In the rows, zero is written as 128.
Rows, each with its class
[119 139 138 134 122 136 131 134 135 150 135 130 128 142 126 130 121 130
 113 102 131 129 142 130 132 125 112 131 120 128 134 129 151 132 125 133
 119 116 128 121 102 139 125 116 115 127 140 147 117 133 136 120 130 144
 131 133 128 132 143 146 113 146 117]
q165
[108 172 135 139 107 128 134 138 143 136 139 130 138 148 145 126 156 138
  53 101 149 151 213 135 153 136 183 128 136 113 125 127 118 126 108 119
 102 125 132 109 118 119 142  85 143 140 131 115 147 135 131 156 149 100
 123 145 111 140 103 125 108 112  96]
Q159
[120 150 134 142 101 135 128 109 126 146 156 108 129 137 117 103 159 142
 135 118 154 127 213 106 140 116 151 119  85 132 123 127 136 138 149 136
 121 118 129 113 131 126 138 204 116 114 142 107 151 123 121  78 130 140
 114 141 118 117 178 150 172 106  79]
q695
[120 136 144 127 116 128 103 133 141 149 136 157 126 146 151 127 142 147
 102 122 135 147 252 128 150 133 106 133 155 118 125 133 147 127 125 120
 150 144 131 118  93 134  92 117 122 145 130 168 146 127 133 133 118 122
 141 151 117 130 144 137 118 134 141]
Q159
[105 143 155 126 126 125 136 141 135 141 136 129 125 131 134 137 141 128
 109  91 138 136 130 141 135 132 122 120 125 130 134 130 142 124 128 128
 111 124 133 110 101 129 133 111 121 122 123 141 127 138 145 136 130 134
 126 127 127 135 126 150  98 135 115]
Q159
[138 126 140 139 127 136  99 117 135 129 124 153 135 156 153 130 124 148
 112 134 143 141 252 116 147 144 122 137 155 114 113 123 120 118 112 104
 125 159 127 124 119 129 102 122 141 144 132 149 158 129 130 137 108 102
 141 149 116 138 129 113 125 122 150]
Q756
[127 184 128 133 109 125 145 127 132 142 134 123 128 134 127 118 143 125
  85 103 138 129 146 124 141 140 178 118 117 136 125 132 129 133 126 134
 107 105 132 119 139 116 138 113 111 136 131 132 148 131 129 131 144 124
 123 157 125 112 116 131 165 117  94]
q304
[108 143 136 138 125 136 112 134 136 131 138 132 128 137 140 137 146 153
 104 113 149 145 221 128 147 130 128 120 127 126 133 122 156 124 119 128
 121 144 127 115 105 134 128 120 145 125 129 135 152 136 131 128 133 118
 131 129 118 143 141 134 102 126 122]
q365
[115 144 139 138 122 119 110 133 137 135 135 137 124 145 144 132 140 132
  90 106 140 147 236 132 148 137 126 129 135 115 121 116 127 125 107 113
 125 143 134 114 110 132 110  98 136 144 130 145 147 128 127 149 111 115
 126 146 122 141 126 124 109 137 129]
q365
[104 148 135 131 130 151 151 143 131 140 132 110 140 123 122 132 140 162
 106  84 138 136  72 143 130 125 136 118 112 123 139 128 141 127 127 137
 108 114 117 116 108 132 151  95 113 121 127 124 104 136 144 125 137 139
 123 118 133 139 112 146  72 134  95]
q304
[158 180 125 130  98 123 157 124 130 150 134 115 133 106 107 128 136 103
  93 111 110 108  60 120 145 131 160 113 122 145 125 128 134 132 148 141
 104  82 134 131 153 108 133 111  87 131 134 118 134 123 121 121 147 129
 116 159 135 109 105 134 184 127 102]
Q280
[114 138 141 140 125 126 111 128 138 129 136 135 128 151 142 120 142 146
  91 126 142 148 241 129 155 126 141 135 138 115 117 127 125 118 111 112
 118 145 132 113 117 128 121 113 146 139 125 141 148 131 129 152 129 103
 139 138 106 139 128 127 105 120 128]
q365
[147 165 119 141 101 122 146 107 127 114 130 105 133 124 120 113 157 111
 118 151 122 117 113 112 137 128 215 119 128 125 119 124  94 129 130 122
 109 107 127 133 193 104 163 162 118 127 136  76 170 116 106 120 156 133
 118 133 134 113 112 103 206  96  94]
Q280
[156 148 121 146 105 119 118 118 135 126 129 138 133 137 141 123 141 123
  90 151 129 132 232 106 149 152 164 135 148 122 115 131  99 127 120 101
 123 134 132 138 160 123 119 146 123 165 133 118 179 118 115 145 136  95
 135 163 116 121 122 103 187 108 132]
q114
